Here is a tiny trained network, its code and every weight. The questions are about switching its units off for an input and a target symbol, where a switched-off unit gives its printed mean instead of its output.

import numpy as np


def w(rows, s, z=0):
    codes = np.array(rows[::2]) - 128.0
    scale = np.full(codes.shape[1], s)
    scale[-1] = z or s
    return codes * scale


def f(y):
    return y / 2 * (1 + np.tanh(0.7978845608 * (y + 0.044715 * y**3)))


def softmax(a):
    e = np.exp(a - a.max(-1, keepdims=True))
    return e / e.sum(-1, keepdims=True)


def log_softmax(a):
    a = a - a.max(-1, keepdims=True)
    return a - np.log(np.exp(a).sum(-1, keepdims=True))


def net(x, mask):
    ids = ['αβγζμπσ'.index(c) for c in x.split()]
    T = len(ids)
    res = E[ids] + P[:T]
    q, k, v = (res @ M[0].T for M in (Q, K, V))
    z = softmax(np.where(np.tri(T) > 0, q @ k.T / 4**0.5, -1e9)) @ v
    res = res + np.where(mask[0], z, O[0][:, -1]) @ O[0][:, :-1]
    y = f(res @ A[0][:, :-1].T + A[0][:, -1])
    res = res + np.where(mask[1:13], y, B[0][:, -1]) @ B[0][:, :-1]
    return log_softmax(res[-1] @ U[:, :-1].T + U[:, -1])


Q, K, V, O, A, B = {}, {}, {}, {}, {}, {}
E = w([
[134,155,88,62,166],'α',
[119,139,130,57,161],'β',
[75,149,104,80,142],'γ',
[119,155,74,71,132],'ζ',
[49,156,143,126,82],'μ',
[126,129,179,90,104],'π',
[64,197,4,94,140],'σ',
],0.024)
P = w([
[193,255,133,176,196],'0',
[22,157,122,119,89],'1',
[81,163,94,106,74],'2',
[89,164,44,61,157],'3',
[109,104,98,135,110],'4',
[131,127,89,130,92],'5',
[135,100,126,107,126],'6',
[125,153,81,146,83],'7',
[156,143,101,146,72],'8',
[127,142,70,133,87],'9',
[137,164,58,126,103],'10',
[136,144,114,123,110],'11',
],0.0082)
Q[0] = w([
[112,153,138,7,84],'h1',
[109,150,104,132,118],'h1',
[107,122,144,136,117],'h1',
[160,104,149,78,132],'h1',
],0.015)
K[0] = w([
[156,218,202,253,236],'h1',
[167,215,100,179,157],'h1',
[110,134,110,216,111],'h1',
[127,98,64,119,123],'h1',
],0.0064)
V[0] = w([
[195,135,53,159,197],'h1',
[214,82,205,120,143],'h1',
[123,162,115,148,132],'h1',
[11,100,167,193,75],'h1',
],0.012)
O[0] = w([
[97,1,229,173,66,186],'h1',
[133,200,179,47,121,7],'h1',
[186,160,132,171,94,166],'h1',
[105,184,31,112,228,22],'h1',
],0.0099,0.015)
A[0] = w([
[88,155,139,140,111,93],'n1',
[133,76,135,172,130,72],'n2',
[64,132,113,128,140,99],'n3',
[146,146,185,131,74,172],'n4',
[191,2,170,169,151,161],'n5',
[138,167,159,188,87,99],'n6',
[159,138,53,160,224,148],'n7',
[167,206,193,144,120,253],'n8',
[89,97,195,95,172,133],'n9',
[66,76,120,198,123,103],'n10',
[163,72,88,158,79,51],'n11',
[184,146,82,132,221,130],'n12',
],0.0091,0.0048)
B[0] = w([
[192,150,143,117,148,130],'n1',
[173,141,190,105,168,181],'n2',
[178,108,158,135,164,131],'n3',
[132,117,116,164,148,181],'n4',
[105,152,158,140,96,250],'n5',
[134,124,194,2,125,155],'n6',
[71,136,128,145,162,144],'n7',
[81,125,108,72,57,135],'n8',
[121,145,81,114,121,141],'n9',
[154,142,162,126,128,207],'n10',
[111,165,160,84,180,197],'n11',
[51,163,183,156,124,139],'n12',
],0.0095,0.026)
U = w([
[97,131,144,105,58,125],'α',
[100,88,86,156,2,183],'β',
[168,64,86,197,66,252],'γ',
[153,99,116,161,67,97],'ζ',
[159,140,119,144,125,146],'μ',
[184,181,114,43,96,90],'π',
[225,137,164,172,160,27],'σ',
],0.0069,0.0037)

Each question gives the input, a string of symbols that net reads in full, and the target symbol t.
The units are the heads (4 rows each of Q, K, V and O) and the neurons (one row each of A and B). Each row of codes is followed by its name. A weight is (code - 128) times the scale printed after its matrix; where a second scale follows, it is the last column's (O, A, B and U).
mask holds one flag per unit, heads first, then neurons. A switched-off unit (its flag False) gives its mean, the last column of its rows in O or B, instead of its output. The means were averaged over made-up inputs and are rounded, as every weight is.
A unit's drop is (log p(t) with every unit on - log p(t) with that unit switched off) / (log p(t) with every unit on - log p(t) with every unit switched off).
The circuit of an input: a set's keep is (log p(t) with only the set's units on - log p(t) with every unit switched off) / (log p(t) with every unit on - log p(t) with every unit switched off). Starting from the 12 units with the biggest drops (on a tie, the unit counted first), units are removed one at a time, each time the one whose removal leaves the highest keep (on an exact tie, the one counted first), for as long as the keep stays at least 0.8.
units of the circuit, in order: the units of the circuit, biggest drop first
top k neurons: the k neurons with the biggest drops, biggest first
drop when u is switched off: that unit's drop, to one decimal
input μ α σ π β β π μ α, target μ: units of the circuit, in order => (h1; n7; n6)
input μ μ γ ζ α, target μ: units of the circuit, in order => (h1; n7)
input σ ζ μ, target σ: top 3 neurons => (n2; n10; n11)
input π γ β σ α β μ π μ σ β, target π: units of the circuit, in order => (h1)
input μ ζ π σ π, target μ: top 2 neurons => (n5; n7)
input μ μ α μ β, target μ: units of the circuit, in order => (h1; n7)
input σ π π, target σ: top 4 neurons => (n2; n10; n11; n8)
input σ α μ α γ γ γ, target σ: top 3 neurons => (n2; n10; n11)
input σ σ γ α σ α α μ, target σ: units of the circuit, in order => (h1; n2; n10; n11)
input μ π β γ α μ μ π, target μ: top 3 neurons => (n5; n7; n6)
input γ α μ σ, target γ: units of the circuit, in order => (n5; n6; n11)
input μ γ μ μ, target μ: units of the circuit, in order => (h1; n7)
input β α γ π σ α α β, target β: top 3 neurons => (n11; n2; n10)
input σ α σ, target σ: top neuron => (n2)
input β σ μ β, target β: top 2 neurons => (n11; n2)
input π β α μ, target π: top 2 neurons => (n5; n1)
input σ ζ ζ, target σ: units of the circuit, in order => (h1; n2; n11)
input π β μ β σ π ζ σ, target π: top 2 neurons => (n5; n4)
input σ ζ α β, target σ: top 2 neurons => (n2; n10)
input π ζ ζ μ γ, target π: top 2 neurons => (n5; n4)
input π π α ζ α π ζ β μ μ ζ, target π: top 2 neurons => (n5; n4)
input μ α γ μ π μ γ β π γ, target μ: drop when n10 is switched off => 0.0
input π π β ζ β β σ α, target π: drop when h1 is switched off => 1.4
input μ α ζ μ α α μ α γ γ, target μ: drop when n5 is switched off => 0.2
input γ γ γ π γ σ μ ζ γ, target γ: drop when h1 is switched off => 0.7
